Below is a small trained network, with its code and all its weights. Each question gives an input and a target symbol and asks what happens when units are switched off, that is, made to give their printed mean instead of their output.

import numpy as np


def w(rows, s, z=0):
    codes = np.array(rows[::2]) - 128.0
    scale = np.full(codes.shape[1], s)
    scale[-1] = z or s
    return codes * scale


def f(y):
    return np.maximum(y, 0)


def softmax(a):
    e = np.exp(a - a.max(-1, keepdims=True))
    return e / e.sum(-1, keepdims=True)


def log_softmax(a):
    a = a - a.max(-1, keepdims=True)
    return a - np.log(np.exp(a).sum(-1, keepdims=True))


def net(x, mask):
    ids = ['αβδεζηλμξστφψ'.index(c) for c in x.split()]
    T = len(ids)
    res = E[ids] + P[:T]
    u = 0
    for l in range(2):
        q, k, v = (res @ M[l].T for M in (Q, K, V))
        z = softmax(np.where(np.tri(T) > 0, q @ k.T / 4**0.5, -1e9)) @ v
        res = res + np.where(mask[u], z, O[l][:, -1]) @ O[l][:, :-1]
        u += 1
        y = f(res @ A[l][:, :-1].T + A[l][:, -1])
        res = res + np.where(mask[u : u + 4], y, B[l][:, -1]) @ B[l][:, :-1]
        u += 4
    return log_softmax(res[-1] @ U[:, :-1].T + U[:, -1])


Q, K, V, O, A, B = {}, {}, {}, {}, {}, {}
E = w([
[107,163,169,145],'α',
[114,183,122,108],'β',
[146,66,179,146],'δ',
[88,111,61,216],'ε',
[118,216,115,125],'ζ',
[76,2,122,79],'η',
[186,29,94,108],'λ',
[129,183,106,107],'μ',
[141,106,124,136],'ξ',
[147,98,127,142],'σ',
[136,151,72,74],'τ',
[156,86,129,152],'φ',
[108,41,198,67],'ψ',
],0.022)
P = w([
[182,232,80,228],'0',
[125,122,112,239],'1',
[146,154,130,226],'2',
[83,119,135,254],'3',
[100,150,152,227],'4',
[81,139,140,232],'5',
[135,142,181,211],'6',
[93,141,155,211],'7',
],0.0042)
Q[0] = w([
[98,146,128,55],'0.h1',
[150,71,2,67],'0.h1',
[91,109,171,80],'0.h1',
[162,113,131,206],'0.h1',
],0.0097)
K[0] = w([
[113,98,134,83],'0.h1',
[163,107,190,1],'0.h1',
[72,108,86,94],'0.h1',
[120,82,177,140],'0.h1',
],0.012)
V[0] = w([
[125,75,191,151],'0.h1',
[3,104,20,216],'0.h1',
[83,61,244,158],'0.h1',
[74,89,35,243],'0.h1',
],0.0057)
O[0] = w([
[112,74,122,152,182],'0.h1',
[114,90,83,2,216],'0.h1',
[141,172,155,79,213],'0.h1',
[141,184,106,156,253],'0.h1',
],0.0097,0.003)
A[0] = w([
[7,108,64,188,218],'0.n1',
[127,180,101,66,124],'0.n2',
[154,70,136,54,61],'0.n3',
[92,223,131,95,252],'0.n4',
],0.012,0.0023)
B[0] = w([
[124,139,156,142,198],'0.n1',
[112,4,134,148,172],'0.n2',
[59,118,141,144,174],'0.n3',
[44,109,99,190,254],'0.n4',
],0.012,0.0061)
Q[1] = w([
[250,214,128,95],'1.h1',
[143,107,84,69],'1.h1',
[158,180,57,146],'1.h1',
[152,167,108,200],'1.h1',
],0.014)
K[1] = w([
[186,186,118,156],'1.h1',
[169,86,7,122],'1.h1',
[111,159,69,211],'1.h1',
[90,217,110,159],'1.h1',
],0.012)
V[1] = w([
[56,232,47,53],'1.h1',
[41,23,169,45],'1.h1',
[153,133,214,44],'1.h1',
[255,60,53,107],'1.h1',
],0.0081)
O[1] = w([
[101,118,123,78,93],'1.h1',
[87,182,68,174,228],'1.h1',
[246,150,144,153,74],'1.h1',
[55,73,87,176,4],'1.h1',
],0.012,0.013)
A[1] = w([
[65,216,130,176,174],'1.n1',
[163,190,41,142,107],'1.n2',
[157,28,66,155,1],'1.n3',
[100,22,3,205,41],'1.n4',
],0.0071,0.005)
B[1] = w([
[192,79,148,90,253],'1.n1',
[23,172,172,86,171],'1.n2',
[169,154,128,120,136],'1.n3',
[255,143,113,75,184],'1.n4',
],0.0085,0.015)
U = w([
[178,144,198,2,142],'α',
[67,101,105,122,134],'β',
[110,78,147,219,211],'δ',
[114,132,43,69,101],'ε',
[48,93,114,106,103],'ζ',
[82,186,55,121,110],'η',
[219,140,79,99,52],'λ',
[84,92,96,119,153],'μ',
[116,105,102,130,129],'ξ',
[140,116,103,118,135],'σ',
[157,105,69,65,121],'τ',
[148,93,112,133,204],'φ',
[184,227,79,148,2],'ψ',
],0.0076,0.0053)

Each question gives the input, a string of symbols that net reads in full, and the target symbol t.
The units are the heads (4 rows each of Q, K, V and O) and the neurons (one row each of A and B). Each row of codes is followed by its name. A weight is (code - 128) times the scale printed after its matrix; where a second scale follows, it is the last column's (O, A, B and U).
mask holds one flag per unit, layer by layer, with each layer's heads first. A switched-off unit (its flag False) gives its mean, the last column of its rows in O or B, instead of its output. The means were averaged over made-up inputs and are rounded, as every weight is.
A unit's drop is (log p(t) with every unit on - log p(t) with that unit switched off) / (log p(t) with every unit on - log p(t) with every unit switched off).
The circuit of an input: a set's keep is (log p(t) with only the set's units on - log p(t) with every unit switched off) / (log p(t) with every unit on - log p(t) with every unit switched off). Starting from all 10 units, units are removed one at a time, each time the one whose removal leaves the highest keep (on an exact tie, the one counted first), for as long as the keep stays at least 0.8.
circuit, biggest first: the units of the circuit, biggest drop first
top k neurons: the k neurons with the biggest drops, biggest first
k most important neurons of layer l: the k neurons of layer l with the biggest drops, biggest first
drop when u is switched off: that unit's drop, to one decimal
input α δ φ, target α: circuit, biggest first	(0.n2, 0.n4, 1.h1)
input α α φ μ ξ δ, target δ: circuit, biggest first	(1.h1)
input α σ ε, target α: circuit, biggest first	(1.h1, 0.n4)
input α ψ δ, target ψ: circuit, biggest first	(1.h1, 0.n3)
input ξ α φ α ζ, target ζ: circuit, biggest first	(0.n4, 1.h1, 0.n2)
input λ ψ β, target ψ: circuit, biggest first	(1.h1, 0.n3)
input σ η α δ, target η: circuit, biggest first	(1.h1, 0.n3)
input α α ξ α δ α α σ, target α: circuit, biggest first	(0.n2, 1.h1)
input λ α α α β α φ ε, target α: top 3 neurons	(0.n4, 0.n1, 0.n2)
input α ξ φ, target α: circuit, biggest first	(1.h1, 0.n2)
input α η φ φ β, target η: top 2 neurons	(0.n3, 1.n2)
input ξ φ α ξ τ ψ δ, target ψ: top 2 neurons	(0.n3, 0.n4)
input δ η α φ α, target η: top 4 neurons	(0.n3, 1.n2, 0.n4, 1.n4)
input φ β α φ ξ ε α μ, target ε: top 3 neurons	(1.n4, 0.n2, 1.n1)
input τ η ζ λ, target η: circuit, biggest first	(1.h1)
input α α ε α δ φ α, target ε: top 2 neurons	(1.n4, 0.n2)
input δ δ φ, target δ: top 2 neurons	(1.n1, 0.n2)
input α α ε μ ζ, target ε: top 3 neurons	(1.n4, 0.n2, 0.n4)
input α λ φ α ψ φ α λ, target ψ: top 2 neurons	(0.n3, 0.n4)
input σ σ η μ, target η: top 2 neurons	(1.n2, 0.n3)
input α μ σ λ φ α λ, target λ: 2 most important neurons of layer 0	(0.n4, 0.n1)
input λ δ δ δ σ, target δ: 2 most important neurons of layer 1	(1.n4, 1.n1)
input α δ σ ζ, target ζ: drop when 0.n4 is switched off	0.6
input λ β α φ ψ τ, target ψ: drop when 0.n3 is switched off	0.1
input η α φ α η, target η: drop when 1.n4 is switched off	0.0
input σ ε β, target ε: drop when 1.n4 is switched off	0.9
